Here is a tiny trained network, its code and every weight. The questions are about switching its units off for an input and a class, where a switched-off unit gives its printed mean instead of its output.

import numpy as np


def w(rows, s, z=0):
    codes = np.array(rows[::2]) - 128.0
    scale = np.full(codes.shape[1], s)
    scale[-1] = z or s
    return codes * scale


def f(y):
    return np.maximum(y, 0)


def log_softmax(a):
    a = a - a.max(-1, keepdims=True)
    return a - np.log(np.exp(a).sum(-1, keepdims=True))


def net(x, mask):
    res = np.array(x, float).reshape(1, 8) / 4 @ E
    y = f(res @ A[0][:, :-1].T + A[0][:, -1])
    res = res + np.where(mask, y, B[0][:, -1]) @ B[0][:, :-1]
    return log_softmax(res[-1] @ U[:, :-1].T + U[:, -1])


A, B = {}, {}
E = w([
[2,150,140,81,164,138,26,97],'x0',
[111,137,93,111,137,37,117,85],'x1',
[152,158,58,109,117,160,189,87],'x2',
[107,131,108,175,123,107,147,225],'x3',
[149,130,168,212,87,72,102,74],'x4',
[112,43,106,81,155,77,119,145],'x5',
[101,187,96,111,108,115,189,140],'x6',
[94,100,157,164,141,169,183,64],'x7',
],0.0072)
A[0] = w([
[161,197,155,161,78,122,156,181,31],'N0',
[62,162,104,95,106,157,118,101,172],'N1',
[145,107,111,141,125,126,117,121,4],'N2',
[173,198,166,162,107,123,181,178,238],'N3',
[92,165,76,125,138,10,90,111,90],'N4',
[124,134,140,129,107,119,154,101,163],'N5',
[127,147,142,138,98,121,163,123,137],'N6',
[95,164,81,126,102,14,93,121,131],'N7',
[103,107,129,167,131,137,101,100,138],'N8',
[155,142,105,118,101,144,76,123,179],'N9',
[138,113,56,144,124,156,175,209,110],'N10',
[158,165,112,170,118,161,200,33,142],'N11',
[30,186,68,80,134,179,114,81,140],'N12',
[122,112,143,96,146,161,131,118,140],'N13',
[117,117,177,143,98,113,110,118,95],'N14',
[109,105,137,104,119,116,140,156,103],'N15',
[152,115,39,154,116,167,158,205,137],'N16',
[95,52,121,77,116,62,238,121,132],'N17',
[123,133,107,112,104,93,134,129,118],'N18',
[171,99,155,146,95,118,129,140,24],'N19',
[108,138,112,174,127,107,108,131,41],'N20',
[133,144,127,143,148,117,174,86,132],'N21',
[122,154,105,137,132,73,99,119,119],'N22',
[99,86,198,231,118,124,53,67,153],'N23',
[157,156,117,169,89,161,208,31,124],'N24',
[238,133,55,47,110,137,90,97,157],'N25',
],0.013,0.0019)
B[0] = w([
[169,222,152,179,107,128,132,145,216],'N0',
[105,173,169,78,162,119,140,179,207],'N1',
[112,136,138,126,151,124,119,137,137],'N2',
[207,219,115,166,101,153,131,164,247],'N3',
[114,62,94,147,5,155,133,153,226],'N4',
[120,115,118,149,115,157,135,140,161],'N5',
[150,140,108,146,138,134,116,115,169],'N6',
[109,32,114,129,34,144,124,166,227],'N7',
[153,132,165,113,138,132,154,149,165],'N8',
[115,82,135,90,115,115,175,140,168],'N9',
[175,138,109,177,123,115,119,223,231],'N10',
[135,66,34,197,116,116,123,167,248],'N11',
[110,238,194,54,159,103,121,160,254],'N12',
[172,158,127,143,143,110,154,125,167],'N13',
[153,135,140,105,108,135,127,77,165],'N14',
[158,130,71,117,127,136,162,119,158],'N15',
[170,134,119,160,120,104,115,247,236],'N16',
[142,153,62,149,248,111,135,72,212],'N17',
[102,98,128,145,147,125,116,143,160],'N18',
[120,174,130,99,121,152,129,111,172],'N19',
[138,84,147,91,118,121,126,141,153],'N20',
[129,105,104,136,132,140,121,187,176],'N21',
[108,81,138,133,103,131,108,170,176],'N22',
[164,135,250,56,107,167,140,69,243],'N23',
[160,82,24,200,97,116,113,131,253],'N24',
[141,27,211,72,177,147,129,99,222],'N25',
],0.022,0.009)
U = w([
[43,98,84,100,71,126,105,138,147],'0',
[145,192,86,171,93,154,143,67,2],'1',
[104,190,175,63,224,103,161,85,37],'2',
[143,223,146,114,91,133,137,189,184],'3',
[155,93,191,82,102,179,141,95,232],'4',
[75,158,118,156,104,118,92,84,31],'5',
[189,80,2,208,137,120,122,155,177],'6',
],0.0088,0.0017)

Each question gives the input, the list of numbers given to net, and the class t.
The units are the neurons (one row each of A and B). Each row of codes is followed by its name. A weight is (code - 128) times the scale printed after its matrix; where a second scale follows, it is the last column's (A, B and U).
mask holds one flag per neuron, in row order. A switched-off neuron (its flag False) gives its mean, the last column of its row in B, instead of its output. The means were averaged over made-up inputs and are rounded, as every weight is.
A unit's drop is (log p(t) with every unit on - log p(t) with that unit switched off) / (log p(t) with every unit on - log p(t) with every unit switched off).
The circuit of an input: a set's keep is (log p(t) with only the set's units on - log p(t) with every unit switched off) / (log p(t) with every unit on - log p(t) with every unit switched off). Starting from the 12 units with the biggest drops (on a tie, the unit counted first), units are removed one at a time, each time the one whose removal leaves the highest keep (on an exact tie, the one counted first), for as long as the keep stays at least 0.8.
circuit, biggest first: the units of the circuit, biggest drop first
top k neurons: the k neurons with the biggest drops, biggest first
drop of u: that unit's drop, to one decimal
input [3,0,-5,-7,7,-5,-3,5], class 4: circuit, biggest first : (N23)
input [-3,4,-4,4,8,-3,5,-8], class 3: top 3 neurons : (N0 N24 N11)
input [6,6,6,5,-2,2,8,6], class 3: top 3 neurons : (N12 N1 N4)
input [-1,8,-4,-1,-5,2,-7,-1], class 0: top 2 neurons : (N23 N24)
input [7,8,2,-5,2,-3,2,7], class 3: top 3 neurons : (N12 N1 N23)
input [7,8,-6,-1,-6,-8,7,-7], class 0: top 2 neurons : (N7 N4)
input [2,8,3,5,-7,5,6,-6], class 0: top 2 neurons : (N12 N24)
input [-7,-7,-5,7,2,7,-1,-7], class 3: top 2 neurons : (N24 N11)
input [0,7,2,-5,1,-1,-3,-5], class 0: top 2 neurons : (N23 N4)
input [6,1,1,8,-3,-2,-4,1], class 3: top 2 neurons : (N25 N17)
input [8,8,-2,-2,-6,-3,-2,-6], class 0: top 2 neurons : (N4 N7)
input [-3,7,-7,-8,6,-4,3,-2], class 4: drop of N23 : 1.3
input [8,7,5,6,6,5,-5,6], class 4: drop of N23 : 0.5
input [8,-1,6,5,8,1,0,-2], class 4: drop of N23 : 0.2
input [7,1,-2,-6,-6,7,5,-8], class 4: circuit, biggest first : (N25)
